Below is a small trained network, with its code and all its weights. Each question gives an input and a class and asks what happens when units are switched off, that is, made to give their printed mean instead of their output.

import numpy as np


def w(rows, s, z=0):
    codes = np.array(rows[::2]) - 128.0
    scale = np.full(codes.shape[1], s)
    scale[-1] = z or s
    return codes * scale


def f(y):
    return y / 2 * (1 + np.tanh(0.7978845608 * (y + 0.044715 * y**3)))


def log_softmax(a):
    a = a - a.max(-1, keepdims=True)
    return a - np.log(np.exp(a).sum(-1, keepdims=True))


def net(x, mask):
    res = np.array(x, float).reshape(1, 4) / 4 @ E
    y = f(res @ A[0][:, :-1].T + A[0][:, -1])
    res = res + np.where(mask, y, B[0][:, -1]) @ B[0][:, :-1]
    return log_softmax(res[-1] @ U[:, :-1].T + U[:, -1])


A, B = {}, {}
E = w([
[219,171,199],'x0',
[164,2,138],'x1',
[40,104,218],'x2',
[129,131,128],'x3',
],0.0078)
A[0] = w([
[110,165,92,175],'n0',
[160,148,39,75],'n1',
[55,122,9,81],'n2',
[96,151,126,174],'n3',
[149,31,174,164],'n4',
[55,244,122,161],'n5',
[150,203,47,155],'n6',
[152,185,141,118],'n7',
[52,170,68,161],'n8',
[70,114,67,58],'n9',
[140,53,131,3],'n10',
[77,207,104,193],'n11',
[5,71,201,197],'n12',
[198,205,237,77],'n13',
[145,118,51,176],'n14',
[199,67,180,84],'n15',
[133,216,122,145],'n16',
[88,115,166,71],'n17',
[46,107,49,96],'n18',
[161,102,136,75],'n19',
[119,126,169,65],'n20',
[226,139,165,49],'n21',
[127,128,128,56],'n22',
[82,83,82,129],'n23',
[199,82,37,147],'n24',
[190,136,176,48],'n25',
[99,120,85,44],'n26',
[63,157,213,191],'n27',
[63,197,134,104],'n28',
[97,119,44,70],'n29',
[193,132,64,83],'n30',
[183,157,94,66],'n31',
[152,6,103,7],'n32',
[137,83,127,35],'n33',
[141,130,171,55],'n34',
[159,90,213,50],'n35',
[154,57,131,132],'n36',
],0.013,0.0032)
B[0] = w([
[164,91,159,160],'n0',
[51,68,146,181],'n1',
[140,188,214,202],'n2',
[173,79,112,149],'n3',
[176,84,154,207],'n4',
[231,64,77,222],'n5',
[105,38,156,209],'n6',
[165,119,150,164],'n7',
[188,125,164,190],'n8',
[135,210,171,163],'n9',
[243,121,33,155],'n10',
[183,35,119,196],'n11',
[103,87,193,254],'n12',
[168,153,214,226],'n13',
[129,88,166,176],'n14',
[201,143,145,186],'n15',
[184,100,156,190],'n16',
[88,132,178,149],'n17',
[202,254,209,193],'n18',
[169,133,119,137],'n19',
[89,138,117,133],'n20',
[108,174,189,190],'n21',
[125,158,102,118],'n22',
[194,188,210,171],'n23',
[76,56,229,208],'n24',
[131,219,203,164],'n25',
[128,176,175,136],'n26',
[104,58,206,205],'n27',
[145,75,73,177],'n28',
[106,181,210,163],'n29',
[45,103,208,184],'n30',
[89,126,203,167],'n31',
[188,103,84,193],'n32',
[182,134,114,135],'n33',
[69,198,144,133],'n34',
[121,142,155,172],'n35',
[196,76,122,173],'n36',
],0.0069,0.0093)
U = w([
[214,60,97,95],'0',
[167,202,155,135],'1',
[137,81,124,254],'2',
[71,40,151,79],'3',
[148,99,85,145],'4',
[56,206,50,94],'5',
[125,158,7,91],'6',
[48,161,64,88],'7',
],0.012,0.0094)

Each question gives the input, the list of numbers given to net, and the class t.
The units are the neurons (one row each of A and B). Each row of codes is followed by its name. A weight is (code - 128) times the scale printed after its matrix; where a second scale follows, it is the last column's (A, B and U).
mask holds one flag per neuron, in row order. A switched-off neuron (its flag False) gives its mean, the last column of its row in B, instead of its output. The means were averaged over made-up inputs and are rounded, as every weight is.
A unit's drop is (log p(t) with every unit on - log p(t) with that unit switched off) / (log p(t) with every unit on - log p(t) with every unit switched off).
The circuit of an input: a set's keep is (log p(t) with only the set's units on - log p(t) with every unit switched off) / (log p(t) with every unit on - log p(t) with every unit switched off). Starting from the 12 units with the biggest drops (on a tie, the unit counted first), units are removed one at a time, each time the one whose removal leaves the highest keep (on an exact tie, the one counted first), for as long as the keep stays at least 0.8.
circuit, biggest first: the units of the circuit, biggest drop first
unit that matters most: the unit with the biggest drop
top k neurons: the k neurons with the biggest drops, biggest first
drop of u: that unit's drop, to one decimal
input [-6,1,6,-5], class 1: circuit, biggest first -> n18, n23
input [-4,-6,-8,3], class 3: circuit, biggest first -> n1, n6
input [7,-4,8,1], class 3: unit that matters most -> n27
input [7,2,7,-7], class 1: circuit, biggest first -> n13, n25
input [1,-5,-3,-2], class 0: circuit, biggest first -> n5, n11
input [-4,6,-8,-4], class 3: top 3 neurons -> n24, n30, n1
input [-7,6,5,-7], class 1: circuit, biggest first -> n18, n23
input [-5,2,-6,5], class 3: circuit, biggest first -> n24, n1
input [-8,7,-4,-5], class 1: top 2 neurons -> n18, n2
input [-7,-7,-4,-1], class 0: top 2 neurons -> n5, n11
input [0,7,-8,7], class 3: top 4 neurons -> n24, n30, n1, n5
input [-8,4,-7,-5], class 1: top 2 neurons -> n18, n2
input [3,-6,4,2], class 0: drop of n5 -> 0.2
input [6,8,6,0], class 0: drop of n15 -> 0.2
input [0,1,1,2], class 4: top neuron -> n24
input [-4,-7,-5,-3], class 0: drop of n5 -> 0.4
